Below is a small trained network, with its code and all its weights. Each question gives an input and a target symbol and asks what happens when units are switched off, that is, made to give their printed mean instead of their output.

import numpy as np


def w(rows, s, z=0):
    codes = np.array(rows[::2]) - 128.0
    scale = np.full(codes.shape[1], s)
    scale[-1] = z or s
    return codes * scale


def norm(h):
    return h / np.sqrt((h * h).mean(-1, keepdims=True) + 1e-5)


def softmax(a):
    e = np.exp(a - a.max(-1, keepdims=True))
    return e / e.sum(-1, keepdims=True)


def log_softmax(a):
    a = a - a.max(-1, keepdims=True)
    return a - np.log(np.exp(a).sum(-1, keepdims=True))


def net(x, mask):
    ids = ['αδθπτψ'.index(c) for c in x.split()]
    T = len(ids)
    res = E[ids] + P[:T]
    u = 0
    for l in range(3):
        r = norm(res)
        for j in range(3):
            rows = slice(3 * j, 3 * j + 3)
            q, k, v = (r @ M[l][rows].T for M in (Q, K, V))
            z = softmax(np.where(np.tri(T) > 0, q @ k.T / 3**0.5, -1e9)) @ v
            o = O[l][rows]
            res = res + np.where(mask[u + j], z, o[:, -1]) @ o[:, :-1]
        u += 3
    return log_softmax(norm(res)[-1] @ U[:, :-1].T + U[:, -1])


Q, K, V, O = {}, {}, {}, {}
E = w([
[192,108,114,49,92,164,116,92,92,179,216,172],'α',
[208,115,181,113,144,139,49,122,193,116,112,71],'δ',
[210,86,66,67,145,90,133,91,152,135,118,198],'θ',
[52,81,132,87,94,193,141,32,76,46,80,153],'π',
[151,87,63,124,42,1,48,154,176,83,53,159],'τ',
[149,52,152,167,157,148,89,136,100,115,158,51],'ψ',
],0.015)
P = w([
[163,169,117,99,25,92,150,122,100,252,92,109],'0',
[38,76,159,84,204,186,80,226,159,151,187,194],'1',
[210,116,182,144,116,102,179,156,87,114,189,229],'2',
[89,177,63,164,165,145,77,133,167,148,225,149],'3',
[138,152,126,135,124,178,104,146,149,62,160,146],'4',
[108,160,61,168,205,119,87,118,162,164,183,122],'5',
[145,132,143,133,148,152,115,125,142,66,136,117],'6',
[138,150,71,155,208,99,105,103,162,129,147,93],'7',
[152,134,128,147,129,171,124,142,161,91,114,109],'8',
[161,141,102,148,170,109,124,115,169,100,116,85],'9',
],0.012)
Q[0] = w([
[173,175,125,144,158,9,214,94,73,137,115,173],'L0H0',
[142,78,131,106,63,241,120,253,113,77,81,199],'L0H0',
[67,238,58,44,116,154,61,103,21,193,199,213],'L0H0',
[250,199,15,137,205,150,151,115,93,125,161,191],'L0H1',
[174,84,135,179,182,95,47,119,162,65,133,180],'L0H1',
[131,215,196,109,193,210,179,103,81,163,137,69],'L0H1',
[83,145,76,28,97,109,78,124,133,149,146,174],'L0H2',
[126,152,129,96,134,215,143,135,63,148,54,108],'L0H2',
[210,73,89,12,196,140,132,110,109,125,192,198],'L0H2',
],0.0058)
K[0] = w([
[160,148,75,118,137,127,148,111,138,221,170,147],'L0H0',
[207,31,254,114,2,139,209,181,112,95,101,136],'L0H0',
[94,133,158,122,88,184,114,166,139,190,195,183],'L0H0',
[127,126,113,90,126,122,171,164,154,156,161,149],'L0H1',
[194,88,95,121,152,121,103,103,130,87,109,157],'L0H1',
[123,136,175,85,168,163,128,95,81,149,226,110],'L0H1',
[111,129,140,120,97,141,128,164,142,176,144,176],'L0H2',
[93,139,195,125,103,165,142,100,89,111,152,127],'L0H2',
[170,151,92,65,159,113,165,113,130,138,189,86],'L0H2',
],0.0087)
V[0] = w([
[121,148,194,153,140,201,127,29,60,123,135,65],'L0H0',
[195,101,17,99,118,146,109,159,152,71,144,64],'L0H0',
[212,78,122,161,144,108,84,161,96,222,145,67],'L0H0',
[142,89,109,4,31,24,69,108,125,217,226,64],'L0H1',
[72,200,84,193,147,109,143,34,145,91,133,18],'L0H1',
[92,98,72,208,168,26,52,142,238,125,50,168],'L0H1',
[109,135,141,59,114,147,149,34,37,124,73,104],'L0H2',
[246,91,144,147,178,203,136,133,107,135,224,96],'L0H2',
[86,187,154,120,138,188,93,191,129,41,162,187],'L0H2',
],0.0047)
O[0] = w([
[49,147,144,107,159,57,80,129,174,152,151,131,252],'L0H0',
[153,102,54,114,130,158,137,166,115,113,201,86,166],'L0H0',
[124,168,86,110,14,163,187,167,195,165,118,80,46],'L0H0',
[148,205,116,126,105,127,131,231,53,162,127,91,240],'L0H1',
[70,172,91,130,193,134,139,113,209,99,134,137,23],'L0H1',
[30,96,182,28,118,137,87,68,139,195,188,141,117],'L0H1',
[150,255,147,113,59,56,138,115,155,154,165,127,255],'L0H2',
[86,129,200,62,144,129,115,130,171,71,193,185,163],'L0H2',
[25,109,61,113,138,108,159,114,131,75,91,69,136],'L0H2',
],0.0069,0.0028)
Q[1] = w([
[183,100,139,189,142,126,125,232,122,185,57,91],'L1H0',
[152,193,127,80,75,131,134,174,116,121,203,114],'L1H0',
[186,80,165,136,171,205,124,105,202,87,155,5],'L1H0',
[71,158,154,158,75,199,157,103,217,154,125,74],'L1H1',
[151,179,109,134,148,82,166,201,153,199,165,102],'L1H1',
[93,164,255,135,136,158,187,151,137,75,144,164],'L1H1',
[63,199,157,119,160,141,115,114,173,151,152,81],'L1H2',
[159,132,116,71,105,65,44,133,155,114,165,109],'L1H2',
[125,165,85,168,102,65,156,54,131,144,46,142],'L1H2',
],0.0086)
K[1] = w([
[215,78,58,137,133,139,99,220,110,233,186,66],'L1H0',
[148,177,46,60,149,169,191,132,49,179,156,198],'L1H0',
[205,96,133,15,211,89,119,126,121,82,211,92],'L1H0',
[123,96,123,178,190,179,120,153,185,29,152,20],'L1H1',
[150,229,121,122,179,143,122,254,65,255,197,66],'L1H1',
[139,160,220,181,120,213,163,160,170,65,61,116],'L1H1',
[104,195,184,210,126,176,195,169,134,150,72,149],'L1H2',
[123,187,97,82,113,140,111,117,74,196,108,43],'L1H2',
[45,92,69,78,165,192,99,105,159,110,107,64],'L1H2',
],0.0072)
V[1] = w([
[189,17,95,152,157,114,54,152,137,137,138,85],'L1H0',
[98,127,142,132,191,101,219,122,123,91,49,158],'L1H0',
[104,105,161,193,79,81,3,183,105,120,123,102],'L1H0',
[51,41,73,59,103,121,154,125,110,163,143,231],'L1H1',
[138,200,123,61,90,119,225,124,136,156,129,110],'L1H1',
[138,183,72,67,93,113,179,123,187,83,30,212],'L1H1',
[93,125,29,139,152,153,33,115,171,73,142,74],'L1H2',
[203,143,167,126,86,84,175,174,99,178,69,53],'L1H2',
[148,57,201,164,91,67,231,134,142,147,38,116],'L1H2',
],0.0066)
O[1] = w([
[165,127,188,217,158,120,130,57,160,99,147,75,77],'L1H0',
[103,62,144,100,59,150,115,159,131,192,129,159,123],'L1H0',
[109,202,239,73,164,122,173,119,105,47,117,80,198],'L1H0',
[163,133,122,151,154,198,108,204,85,142,162,238,244],'L1H1',
[112,125,176,134,178,75,101,68,90,58,47,155,80],'L1H1',
[140,114,175,142,157,118,66,131,49,193,147,131,208],'L1H1',
[213,165,143,131,171,28,177,102,92,32,80,65,29],'L1H2',
[35,2,144,170,110,198,91,110,135,121,185,246,253],'L1H2',
[78,91,173,87,156,213,194,116,145,228,119,161,111],'L1H2',
],0.0076,0.004)
Q[2] = w([
[102,168,59,129,129,150,114,164,121,126,167,141],'L2H0',
[128,96,114,113,82,184,101,178,124,94,158,223],'L2H0',
[125,124,129,75,124,105,202,153,103,172,86,204],'L2H0',
[207,155,151,157,165,138,57,157,95,72,152,15],'L2H1',
[182,85,158,182,117,190,107,221,137,115,154,145],'L2H1',
[142,114,184,137,90,133,164,78,134,137,134,111],'L2H1',
[156,133,136,99,127,192,147,152,137,111,113,74],'L2H2',
[5,156,121,119,145,58,119,102,149,145,120,125],'L2H2',
[121,117,132,201,205,155,145,116,151,122,114,131],'L2H2',
],0.011)
K[2] = w([
[101,77,118,131,184,136,129,139,127,151,155,199],'L2H0',
[115,144,162,156,95,148,118,141,147,225,163,197],'L2H0',
[75,169,106,35,88,132,154,127,67,161,126,159],'L2H0',
[195,74,91,104,184,94,112,128,127,9,191,87],'L2H1',
[146,76,149,136,114,167,92,123,164,135,201,157],'L2H1',
[124,141,124,183,93,97,71,60,105,133,143,80],'L2H1',
[109,109,133,142,84,101,112,147,168,158,129,178],'L2H2',
[68,191,167,148,170,161,209,121,131,121,79,59],'L2H2',
[134,76,149,163,167,125,72,113,176,133,127,131],'L2H2',
],0.012)
V[2] = w([
[89,159,97,254,200,77,185,149,125,162,134,142],'L2H0',
[162,194,61,121,88,130,76,60,103,87,69,57],'L2H0',
[178,105,92,109,169,111,91,72,160,113,167,159],'L2H0',
[169,112,88,127,114,71,122,116,57,109,109,80],'L2H1',
[161,145,139,153,60,109,155,89,156,195,78,140],'L2H1',
[174,194,119,170,125,79,156,122,130,105,69,84],'L2H1',
[97,132,121,153,95,102,171,150,81,104,144,146],'L2H2',
[151,114,130,154,188,172,133,143,103,142,178,106],'L2H2',
[188,116,173,83,145,168,112,124,120,97,147,152],'L2H2',
],0.0091)
O[2] = w([
[175,79,179,100,88,133,108,172,140,50,108,233,19],'L2H0',
[91,108,35,70,113,167,218,138,135,140,183,13,25],'L2H0',
[66,99,106,94,96,170,127,217,54,160,108,105,119],'L2H0',
[144,124,233,134,124,98,45,92,187,103,139,148,105],'L2H1',
[62,68,106,114,163,162,86,231,167,68,193,165,85],'L2H1',
[76,101,181,205,116,223,64,90,110,182,204,150,2],'L2H1',
[133,97,87,129,126,153,152,173,218,113,59,170,174],'L2H2',
[124,217,158,72,67,49,71,73,141,150,115,150,116],'L2H2',
[104,117,99,103,63,133,63,157,113,140,148,2,195],'L2H2',
],0.008,0.0072)
U = w([
[80,60,103,52,71,146,130,85,81,168,156,192,160],'α',
[162,177,61,45,189,2,164,166,106,51,76,82,39],'δ',
[145,157,207,113,185,53,54,73,97,112,123,107,65],'θ',
[68,129,104,83,120,92,166,94,81,121,175,11,229],'π',
[128,159,150,92,116,76,191,114,248,62,135,115,125],'τ',
[208,87,113,153,215,196,173,101,98,108,82,91,6],'ψ',
],0.0048,0.0017)

Each question gives the input, a string of symbols that net reads in full, and the target symbol t.
The units are the heads (3 rows each of Q, K, V and O). Each row of codes is followed by its name. A weight is (code - 128) times the scale printed after its matrix; where a second scale follows, it is the last column's (O and U).
mask holds one flag per head, layer by layer. A switched-off head (its flag False) gives its mean, the last column of its rows in O, instead of its output. The means were averaged over made-up inputs and are rounded, as every weight is.
A unit's drop is (log p(t) with every unit on - log p(t) with that unit switched off) / (log p(t) with every unit on - log p(t) with every unit switched off).
The circuit of an input: a set's keep is (log p(t) with only the set's units on - log p(t) with every unit switched off) / (log p(t) with every unit on - log p(t) with every unit switched off). Starting from all 9 units, units are removed one at a time, each time the one whose removal leaves the highest keep (on an exact tie, the one counted first), for as long as the keep stays at least 0.8.
circuit, biggest first: the units of the circuit, biggest drop first
unit that matters most: the unit with the biggest drop
which heads matter: for each layer, one digit per head in row order, 1 if its drop is at least 0.15 and else 0, layers parted by /
drop when u is switched off: that unit's drop, to one decimal
input α τ π δ τ α π ψ τ, target θ: which heads matter	111 / 111 / 010
input ψ π π α δ π ψ π ψ, target τ: circuit, biggest first	L1H1, L0H0
input π τ π, target δ: circuit, biggest first	L1H2
input ψ δ π θ π ψ, target α: which heads matter	111 / 001 / 101
input π α ψ ψ, target δ: which heads matter	111 / 111 / 111
input ψ τ ψ τ δ π ψ δ τ, target θ: which heads matter	011 / 111 / 010
input θ α π τ θ δ, target ψ: circuit, biggest first	L0H2, L1H0, L2H1, L1H2
input ψ π π, target δ: which heads matter	000 / 101 / 010
input ψ π π π π ψ ψ π, target π: which heads matter	010 / 001 / 110
input ψ π π π, target θ: circuit, biggest first	L2H1, L1H2, L0H1
input π ψ δ τ π α ψ ψ, target δ: circuit, biggest first	L2H1, L0H2
input δ α ψ, target π: circuit, biggest first	L1H1, L2H0
input δ π τ α τ π π ψ α δ, target τ: circuit, biggest first	L1H1, L0H0
input α π δ π π ψ π ψ π α, target δ: which heads matter	011 / 011 / 010
input π π π π δ δ δ, target π: which heads matter	100 / 110 / 011
input π π α π ψ ψ π π π, target π: circuit, biggest first	L1H2, L2H0, L2H1
input π ψ τ π τ α ψ θ π ψ, target α: circuit, biggest first	L1H2, L0H2
input τ ψ α ψ, target τ: circuit, biggest first	L0H0, L1H1
input α π τ α, target δ: which heads matter	010 / 111 / 010
input ψ ψ π π δ τ τ δ θ, target α: circuit, biggest first	L0H1
input δ τ ψ, target π: unit that matters most	L1H1
input π δ π τ, target α: which heads matter	010 / 001 / 000
input τ τ π π θ π δ, target α: which heads matter	101 / 011 / 101
input θ θ π ψ π π π ψ ψ, target θ: which heads matter	000 / 101 / 111
input π ψ τ τ ψ ψ ψ δ τ τ, target π: which heads matter	111 / 101 / 110
input π α ψ δ, target δ: which heads matter	111 / 111 / 111
input ψ α θ π π π δ π δ, target π: which heads matter	010 / 110 / 011
input π π π, target θ: drop when L1H0 is switched off	0.2
input τ α ψ π θ π ψ ψ δ, target τ: drop when L2H0 is switched off	0.1
input π ψ π τ τ ψ, target ψ: drop when L1H2 is switched off	0.1
